Below are the code and all the weights of a small trained network. Each question names an input and a class and asks about switching units off, where a switched-off unit gives its printed mean instead of its output.

import numpy as np


def w(rows, s, z=0):
    codes = np.array(rows[::2]) - 128.0
    scale = np.full(codes.shape[1], s)
    scale[-1] = z or s
    return codes * scale


def norm(h):
    return h / np.sqrt((h * h).mean(-1, keepdims=True) + 1e-5)


def f(y):
    return y / 2 * (1 + np.tanh(0.7978845608 * (y + 0.044715 * y**3)))


def log_softmax(a):
    a = a - a.max(-1, keepdims=True)
    return a - np.log(np.exp(a).sum(-1, keepdims=True))


def net(x, mask):
    res = np.array(x, float).reshape(1, 5) / 4 @ E
    u = 0
    for l in range(4):
        y = f(norm(res) @ A[l][:, :-1].T + A[l][:, -1])
        res = res + np.where(mask[u : u + 6], y, B[l][:, -1]) @ B[l][:, :-1]
        u += 6
    return log_softmax(norm(res)[-1] @ U[:, :-1].T + U[:, -1])


A, B = {}, {}
E = w([
[124,127,127,131],'x0',
[96,1,153,117],'x1',
[92,142,203,10],'x2',
[123,125,128,127],'x3',
[122,119,34,74],'x4',
],0.0092)
A[0] = w([
[136,134,201,216,58],'0.n0',
[110,96,7,56,51],'0.n1',
[99,132,235,158,66],'0.n2',
[132,91,86,215,3],'0.n3',
[140,114,109,168,25],'0.n4',
[138,31,134,149,57],'0.n5',
],0.017,0.004)
B[0] = w([
[197,109,81,180,209],'0.n0',
[192,72,88,198,255],'0.n1',
[173,76,66,152,220],'0.n2',
[168,120,172,44,207],'0.n3',
[157,118,146,121,144],'0.n4',
[2,121,120,148,197],'0.n5',
],0.027,0.0076)
A[1] = w([
[97,178,194,202,5],'1.n0',
[137,254,89,207,164],'1.n1',
[71,147,150,124,14],'1.n2',
[182,67,140,84,186],'1.n3',
[130,105,106,20,59],'1.n4',
[57,150,91,194,179],'1.n5',
],0.019,0.002)
B[1] = w([
[123,134,52,204,126],'1.n0',
[3,132,228,175,180],'1.n1',
[142,163,127,120,130],'1.n2',
[187,170,208,124,249],'1.n3',
[213,49,137,111,157],'1.n4',
[137,124,210,157,160],'1.n5',
],0.017,0.011)
A[2] = w([
[165,176,184,94,45],'2.n0',
[192,82,230,54,153],'2.n1',
[118,98,76,88,7],'2.n2',
[77,184,69,71,165],'2.n3',
[1,105,166,133,216],'2.n4',
[178,88,183,58,132],'2.n5',
],0.018,0.0014)
B[2] = w([
[108,155,136,105,164],'2.n0',
[76,177,57,89,248],'2.n1',
[124,171,87,174,123],'2.n2',
[100,158,150,182,125],'2.n3',
[91,131,255,68,186],'2.n4',
[91,156,48,104,210],'2.n5',
],0.024,0.013)
A[3] = w([
[172,147,231,76,124],'3.n0',
[209,190,173,72,6],'3.n1',
[140,124,132,106,24],'3.n2',
[145,90,127,72,1],'3.n3',
[47,254,85,122,123],'3.n4',
[83,148,226,120,102],'3.n5',
],0.017,0.0034)
B[3] = w([
[129,183,133,121,169],'3.n0',
[27,141,75,172,143],'3.n1',
[80,40,50,210,117],'3.n2',
[43,89,85,253,124],'3.n3',
[161,213,161,24,254],'3.n4',
[144,191,252,154,200],'3.n5',
],0.017,0.0096)
U = w([
[52,178,27,21,117],'0',
[206,62,79,198,50],'1',
[147,105,163,59,255],'2',
[1,110,239,111,77],'3',
],0.0089,0.0053)

Each question gives the input, the list of numbers given to net, and the class t.
The units are the neurons (one row each of A and B). Each row of codes is followed by its name. A weight is (code - 128) times the scale printed after its matrix; where a second scale follows, it is the last column's (A, B and U).
mask holds one flag per neuron, layer by layer. A switched-off neuron (its flag False) gives its mean, the last column of its row in B, instead of its output. The means were averaged over made-up inputs and are rounded, as every weight is.
A unit's drop is (log p(t) with every unit on - log p(t) with that unit switched off) / (log p(t) with every unit on - log p(t) with every unit switched off).
The circuit of an input: a set's keep is (log p(t) with only the set's units on - log p(t) with every unit switched off) / (log p(t) with every unit on - log p(t) with every unit switched off). Starting from the 12 units with the biggest drops (on a tie, the unit counted first), units are removed one at a time, each time the one whose removal leaves the highest keep (on an exact tie, the one counted first), for as long as the keep stays at least 0.8.
circuit, biggest first: the units of the circuit, biggest drop first
k most important neurons: the k neurons with the biggest drops, biggest first
k most important neurons of layer l: the k neurons of layer l with the biggest drops, biggest first
drop when u is switched off: that unit's drop, to one decimal
input [3,-4,2,-4,2], class 3: circuit, biggest first : 0.n3, 0.n2, 1.n1
input [4,3,8,6,-8], class 0: 3 most important neurons : 0.n1, 1.n3, 2.n1
input [4,-7,0,4,-6], class 3: circuit, biggest first : 1.n1
input [7,6,7,-1,-6], class 0: 2 most important neurons : 0.n1, 0.n2
input [6,-8,-7,-7,5], class 3: circuit, biggest first : 1.n1, 0.n2
input [-5,4,7,-6,-7], class 0: 3 most important neurons : 0.n1, 1.n3, 2.n1
input [-2,0,6,5,-7], class 1: circuit, biggest first : 0.n2, 3.n4
input [-2,-6,5,-2,-6], class 1: circuit, biggest first : 0.n2, 0.n3, 2.n1, 3.n4
input [8,8,-8,-5,-7], class 0: 2 most important neurons : 0.n3, 1.n1
input [3,-4,-2,7,4], class 1: circuit, biggest first : 0.n1, 3.n4
input [-4,-7,-4,0,-8], class 1: 3 most important neurons : 0.n0, 0.n5, 2.n4
input [-7,-8,-5,-1,-7], class 3: 3 most important neurons : 1.n1, 0.n1, 0.n2
input [-2,-6,3,-2,3], class 3: circuit, biggest first : 0.n3, 1.n1, 0.n2
input [1,-3,-7,-4,8], class 1: circuit, biggest first : 0.n1
input [0,7,8,7,-7], class 0: 2 most important neurons : 0.n1, 0.n2
input [0,7,3,-2,5], class 3: 3 most important neurons : 0.n5, 0.n2, 0.n0
input [5,-6,-6,0,-7], class 1: 2 most important neurons of layer 3 : 3.n4, 3.n5
input [-5,7,-4,-3,-7], class 1: 2 most important neurons : 0.n0, 0.n2
input [5,-5,-5,4,8], class 1: 2 most important neurons : 0.n1, 3.n4
input [2,-6,1,-6,-7], class 1: 2 most important neurons : 0.n0, 0.n2
input [5,0,1,6,6], class 1: most important neuron : 0.n1
input [-1,3,6,2,-3], class 0: drop when 0.n1 is switched off : 0.2
input [5,-8,-2,4,5], class 3: drop when 1.n1 is switched off : 1.2
input [6,6,8,0,-7], class 0: drop when 0.n1 is switched off : 1.2
